Here is a tiny trained network, its code and every weight. The questions are about switching its units off for an input and a class, where a switched-off unit gives its printed mean instead of its output.

import numpy as np


def w(rows, s, z=0):
    codes = np.array(rows[::2]) - 128.0
    scale = np.full(codes.shape[1], s)
    scale[-1] = z or s
    return codes * scale


def norm(h):
    return h / np.sqrt((h * h).mean(-1, keepdims=True) + 1e-5)


def f(y):
    return y / 2 * (1 + np.tanh(0.7978845608 * (y + 0.044715 * y**3)))


def log_softmax(a):
    a = a - a.max(-1, keepdims=True)
    return a - np.log(np.exp(a).sum(-1, keepdims=True))


def net(x, mask):
    res = np.array(x, float).reshape(1, 5) / 4 @ E
    u = 0
    for l in range(3):
        y = f(norm(res) @ A[l][:, :-1].T + A[l][:, -1])
        res = res + np.where(mask[u : u + 13], y, B[l][:, -1]) @ B[l][:, :-1]
        u += 13
    return log_softmax(norm(res)[-1] @ U[:, :-1].T + U[:, -1])


A, B = {}, {}
E = w([
[124,14,252,87],'x0',
[2,96,121,213],'x1',
[116,83,55,37],'x2',
[61,211,164,52],'x3',
[128,128,127,126],'x4',
],0.008)
A[0] = w([
[121,39,28,4,185],'L0N1',
[160,63,106,128,139],'L0N2',
[115,156,203,226,87],'L0N3',
[117,64,87,52,109],'L0N4',
[61,156,92,141,229],'L0N5',
[77,192,98,137,211],'L0N6',
[165,206,255,156,254],'L0N7',
[173,217,46,141,83],'L0N8',
[153,88,37,170,155],'L0N9',
[195,128,201,222,134],'L0N10',
[83,105,71,181,208],'L0N11',
[198,217,209,202,119],'L0N12',
[95,150,143,37,163],'L0N13',
],0.0096,0.0027)
B[0] = w([
[5,80,22,216,254],'L0N1',
[131,87,123,186,162],'L0N2',
[82,95,34,117,173],'L0N3',
[80,90,93,155,180],'L0N4',
[115,159,96,68,180],'L0N5',
[116,152,85,31,182],'L0N6',
[7,107,86,131,228],'L0N7',
[139,130,49,27,200],'L0N8',
[208,73,101,122,180],'L0N9',
[121,45,67,164,189],'L0N10',
[164,122,79,145,181],'L0N11',
[65,110,38,185,191],'L0N12',
[44,156,138,102,189],'L0N13',
],0.015,0.006)
A[1] = w([
[251,97,95,143,143],'L1N1',
[85,141,120,191,162],'L1N2',
[113,95,132,114,8],'L1N3',
[152,216,75,160,149],'L1N4',
[133,83,106,81,27],'L1N5',
[42,97,37,156,222],'L1N6',
[180,214,79,169,170],'L1N7',
[153,180,96,121,13],'L1N8',
[95,214,114,37,24],'L1N9',
[77,67,191,149,193],'L1N10',
[78,94,211,175,141],'L1N11',
[77,172,102,101,74],'L1N12',
[153,250,95,197,136],'L1N13',
],0.013,0.0011)
B[1] = w([
[136,52,218,214,141],'L1N1',
[189,177,93,101,154],'L1N2',
[140,146,105,114,134],'L1N3',
[133,27,161,55,139],'L1N4',
[133,193,124,151,141],'L1N5',
[247,211,188,118,249],'L1N6',
[87,51,171,63,135],'L1N7',
[117,101,141,100,131],'L1N8',
[150,80,196,183,156],'L1N9',
[179,112,46,9,155],'L1N10',
[155,65,62,19,145],'L1N11',
[179,109,139,186,158],'L1N12',
[142,27,94,3,128],'L1N13',
],0.014,0.02)
A[2] = w([
[110,169,133,99,52],'L2N1',
[31,168,17,173,21],'L2N2',
[103,136,126,122,3],'L2N3',
[43,78,56,93,171],'L2N4',
[144,210,86,160,145],'L2N5',
[80,172,141,99,164],'L2N6',
[70,195,128,57,190],'L2N7',
[67,94,106,107,141],'L2N8',
[119,119,114,207,193],'L2N9',
[145,128,108,138,123],'L2N10',
[246,150,251,93,233],'L2N11',
[241,187,172,145,176],'L2N12',
[23,229,227,91,71],'L2N13',
],0.013,0.0015)
B[2] = w([
[145,100,109,125,147],'L2N1',
[142,205,64,171,189],'L2N2',
[129,114,99,126,112],'L2N3',
[154,135,113,65,159],'L2N4',
[68,169,135,112,233],'L2N5',
[149,97,123,163,147],'L2N6',
[177,64,110,176,210],'L2N7',
[137,111,123,95,120],'L2N8',
[137,164,166,151,156],'L2N9',
[109,136,142,136,162],'L2N10',
[133,251,173,103,242],'L2N11',
[77,161,186,94,254],'L2N12',
[200,96,161,223,171],'L2N13',
],0.027,0.0068)
U = w([
[182,96,82,7,153],'0',
[172,186,108,120,236],'1',
[106,169,22,165,140],'2',
[135,180,177,86,172],'3',
[178,99,157,198,162],'4',
[85,137,144,98,85],'5',
[93,92,114,124,1],'6',
[83,69,141,124,19],'7',
],0.017,0.0084)

Each question gives the input, the list of numbers given to net, and the class t.
The units are the neurons (one row each of A and B). Each row of codes is followed by its name. A weight is (code - 128) times the scale printed after its matrix; where a second scale follows, it is the last column's (A, B and U).
mask holds one flag per neuron, layer by layer. A switched-off neuron (its flag False) gives its mean, the last column of its row in B, instead of its output. The means were averaged over made-up inputs and are rounded, as every weight is.
A unit's drop is (log p(t) with every unit on - log p(t) with that unit switched off) / (log p(t) with every unit on - log p(t) with every unit switched off).
The circuit of an input: a set's keep is (log p(t) with only the set's units on - log p(t) with every unit switched off) / (log p(t) with every unit on - log p(t) with every unit switched off). Starting from the 12 units with the biggest drops (on a tie, the unit counted first), units are removed one at a time, each time the one whose removal leaves the highest keep (on an exact tie, the one counted first), for as long as the keep stays at least 0.8.
units of the circuit, in order: the units of the circuit, biggest drop first
most important unit: the unit with the biggest drop
k most important neurons: the k neurons with the biggest drops, biggest first
top k neurons in layer l: the k neurons of layer l with the biggest drops, biggest first
input [-5,0,8,4,5], class 2: most important unit -> L0N1
input [-6,8,4,3,-6], class 3: 4 most important neurons -> [L1N9 L1N12 L1N10 L2N11]
input [-7,8,-3,2,-1], class 3: units of the circuit, in order -> [L0N1 L2N7]
input [-6,-5,-2,-5,5], class 0: units of the circuit, in order -> [L1N4 L1N13 L2N2]
input [2,-1,4,8,6], class 4: 2 most important neurons -> [L0N13 L2N13]
input [-8,-8,3,8,7], class 0: 2 most important neurons -> [L1N6 L0N8]
input [-2,-6,-7,-1,-3], class 2: top 2 neurons in layer 0 -> [L0N12 L0N7]
input [-2,-3,-4,-7,-5], class 4: top 2 neurons in layer 1 -> [L1N1 L1N6]
input [4,5,-6,0,-2], class 2: top 2 neurons in layer 2 -> [L2N11 L2N2]
input [6,-7,8,1,2], class 2: 2 most important neurons -> [L0N1 L0N4]
input [2,-5,-5,-4,-4], class 2: units of the circuit, in order -> [L0N12 L0N7]
input [-6,-5,-6,-7,4], class 4: units of the circuit, in order -> [L1N1 L0N9 L0N1]
input [-5,-4,8,-6,-3], class 2: 2 most important neurons -> [L0N1 L2N11]
input [-6,-3,7,6,3], class 2: units of the circuit, in order -> [L0N1]
input [5,-2,2,5,4], class 0: top 2 neurons in layer 1 -> [L1N10 L1N11]
input [-3,0,6,8,-6], class 4: 3 most important neurons -> [L0N13 L2N13 L1N9]
input [1,0,-4,8,7], class 4: top 2 neurons in layer 0 -> [L0N7 L0N1]
input [-1,-4,-2,-7,-1], class 4: top 2 neurons in layer 0 -> [L0N9 L0N13]
input [-8,-5,-2,7,0], class 0: 3 most important neurons -> [L1N6 L0N8 L1N13]
input [1,-8,6,4,4], class 3: most important unit -> L1N6
